Below are the code and all the weights of a small trained network. Each question names an input and a target symbol and asks about switching units off, where a switched-off unit gives its printed mean instead of its output.

import numpy as np


def w(rows, s, z=0):
    codes = np.array(rows[::2]) - 128.0
    scale = np.full(codes.shape[1], s)
    scale[-1] = z or s
    return codes * scale


def norm(h):
    return h / np.sqrt((h * h).mean(-1, keepdims=True) + 1e-5)


def f(y):
    return np.maximum(y, 0)


def softmax(a):
    e = np.exp(a - a.max(-1, keepdims=True))
    return e / e.sum(-1, keepdims=True)


def log_softmax(a):
    a = a - a.max(-1, keepdims=True)
    return a - np.log(np.exp(a).sum(-1, keepdims=True))


def net(x, mask):
    ids = ['γδηθμξψω'.index(c) for c in x.split()]
    T = len(ids)
    res = E[ids] + P[:T]
    r = norm(res)
    for j in range(3):
        rows = slice(3 * j, 3 * j + 3)
        q, k, v = (r @ M[0][rows].T for M in (Q, K, V))
        z = softmax(np.where(np.tri(T) > 0, q @ k.T / 3**0.5, -1e9)) @ v
        o = O[0][rows]
        res = res + np.where(mask[j], z, o[:, -1]) @ o[:, :-1]
    y = f(norm(res) @ A[0][:, :-1].T + A[0][:, -1])
    res = res + np.where(mask[3:11], y, B[0][:, -1]) @ B[0][:, :-1]
    return log_softmax(norm(res)[-1] @ U[:, :-1].T + U[:, -1])


Q, K, V, O, A, B = {}, {}, {}, {}, {}, {}
E = w([
[177,175,164,99,109,140],'γ',
[210,144,174,128,127,151],'δ',
[206,188,90,145,91,111],'η',
[105,189,154,82,80,157],'θ',
[114,210,245,179,170,125],'μ',
[191,100,206,120,144,216],'ξ',
[135,104,150,92,105,214],'ψ',
[96,81,106,165,123,171],'ω',
],0.013)
P = w([
[129,95,186,179,22,98],'0',
[141,236,133,127,149,251],'1',
[119,188,143,176,69,208],'2',
[89,73,117,90,156,57],'3',
[93,150,92,97,196,164],'4',
[69,95,118,159,108,155],'5',
[83,84,108,101,154,63],'6',
],0.014)
Q[0] = w([
[136,81,144,142,74,23],'h1',
[99,100,214,184,21,168],'h1',
[213,182,80,95,215,76],'h1',
[154,103,200,103,37,85],'h2',
[166,195,105,152,126,182],'h2',
[132,140,100,54,214,125],'h2',
[114,170,64,140,232,159],'h3',
[142,67,139,143,75,44],'h3',
[123,191,155,249,54,195],'h3',
],0.015)
K[0] = w([
[108,217,48,102,215,70],'h1',
[58,45,58,110,239,158],'h1',
[227,175,125,110,54,112],'h1',
[93,135,98,123,240,73],'h2',
[154,55,89,93,78,133],'h2',
[173,163,211,165,55,89],'h2',
[227,146,252,155,35,184],'h3',
[136,166,78,111,232,126],'h3',
[45,67,161,66,170,202],'h3',
],0.014)
V[0] = w([
[70,209,172,214,168,42],'h1',
[98,180,35,59,16,105],'h1',
[101,197,254,124,122,141],'h1',
[43,105,72,246,161,196],'h2',
[19,149,231,133,138,166],'h2',
[121,166,171,191,216,72],'h2',
[110,174,24,123,65,114],'h3',
[207,180,100,167,152,88],'h3',
[16,182,253,154,167,88],'h3',
],0.014)
O[0] = w([
[42,91,124,205,212,78,104],'h1',
[68,176,105,127,40,133,140],'h1',
[142,111,129,124,147,68,252],'h1',
[62,5,113,129,126,175,78],'h2',
[76,95,225,118,189,155,228],'h2',
[91,103,146,210,211,66,92],'h2',
[101,177,52,63,141,48,106],'h3',
[152,117,77,192,161,89,99],'h3',
[32,99,253,192,165,105,176],'h3',
],0.017,0.013)
A[0] = w([
[184,111,28,152,66,118,87],'n1',
[160,130,2,107,93,59,157],'n2',
[210,147,72,215,154,147,111],'n3',
[191,85,109,153,91,176,25],'n4',
[38,59,110,166,146,202,163],'n5',
[112,153,164,176,156,178,112],'n6',
[85,86,101,117,74,230,75],'n7',
[82,169,146,97,92,175,2],'n8',
],0.019,0.006)
B[0] = w([
[75,174,112,24,234,134,167],'n1',
[89,94,32,4,232,100,201],'n2',
[116,2,27,147,77,72,163],'n3',
[66,166,188,51,189,95,173],'n4',
[137,170,114,236,247,153,254],'n5',
[88,63,95,113,109,84,233],'n6',
[157,211,29,193,85,202,241],'n7',
[90,59,90,136,50,67,241],'n8',
],0.016,0.0068)
U = w([
[170,247,162,148,152,92,44],'γ',
[179,62,102,147,98,78,152],'δ',
[115,129,79,46,188,109,206],'η',
[26,107,157,96,73,95,65],'θ',
[82,97,164,168,214,96,127],'μ',
[171,66,207,49,166,162,4],'ξ',
[156,140,112,61,54,180,87],'ψ',
[127,165,92,196,135,171,242],'ω',
],0.014,0.0028)

Each question gives the input, a string of symbols that net reads in full, and the target symbol t.
The units are the heads (3 rows each of Q, K, V and O) and the neurons (one row each of A and B). Each row of codes is followed by its name. A weight is (code - 128) times the scale printed after its matrix; where a second scale follows, it is the last column's (O, A, B and U).
mask holds one flag per unit, heads first, then neurons. A switched-off unit (its flag False) gives its mean, the last column of its rows in O or B, instead of its output. The means were averaged over made-up inputs and are rounded, as every weight is.
A unit's drop is (log p(t) with every unit on - log p(t) with that unit switched off) / (log p(t) with every unit on - log p(t) with every unit switched off).
The circuit of an input: a set's keep is (log p(t) with only the set's units on - log p(t) with every unit switched off) / (log p(t) with every unit on - log p(t) with every unit switched off). Starting from all 11 units, units are removed one at a time, each time the one whose removal leaves the highest keep (on an exact tie, the one counted first), for as long as the keep stays at least 0.8.
circuit, biggest first: the units of the circuit, biggest drop first
unit that matters most: the unit with the biggest drop
k most important neurons: the k neurons with the biggest drops, biggest first
heads that matter: for each layer, one digit per head in row order, 1 if its drop is at least 0.15 and else 0, layers parted by /
drop when u is switched off: that unit's drop, to one decimal
input γ μ γ, target μ: unit that matters most : h1
input ξ θ θ δ γ γ, target δ: heads that matter : 011
input γ δ ξ θ η γ, target θ: heads that matter : 001
input ω θ θ θ ψ δ, target ψ: heads that matter : 000
input θ γ ξ δ ψ μ, target ψ: heads that matter : 100
input θ ξ θ γ γ θ δ, target δ: circuit, biggest first : h3, n3, h2
input δ η θ ξ ψ ξ θ, target η: heads that matter : 001
input ξ δ γ ψ γ θ η, target η: circuit, biggest first : h3, n2
input ω θ δ θ ψ, target ω: heads that matter : 010
input ξ γ θ η γ ξ δ, target η: heads that matter : 001
input ψ ω γ ω ξ ξ, target ω: heads that matter : 000
input ω μ ψ δ η ξ, target ξ: heads that matter : 100
input ψ θ μ ξ ξ ω, target ω: heads that matter : 000
input γ γ ψ γ ψ, target γ: unit that matters most : h2
input γ γ δ, target δ: heads that matter : 001
input θ γ ψ η δ γ, target η: circuit, biggest first : h2, n2
input ω γ ξ, target ω: circuit, biggest first : h2, n7
input ω δ γ γ γ, target ω: 2 most important neurons : n7, n5
input ψ ω γ θ δ η, target θ: drop when h3 is switched off : 0.1
input γ θ θ ψ θ ψ θ, target θ: unit that matters most : h1
input γ ω θ θ γ η ξ, target η: drop when h3 is switched off : 1.9
input ω γ γ ξ ψ γ, target ψ: drop when h1 is switched off : 0.1
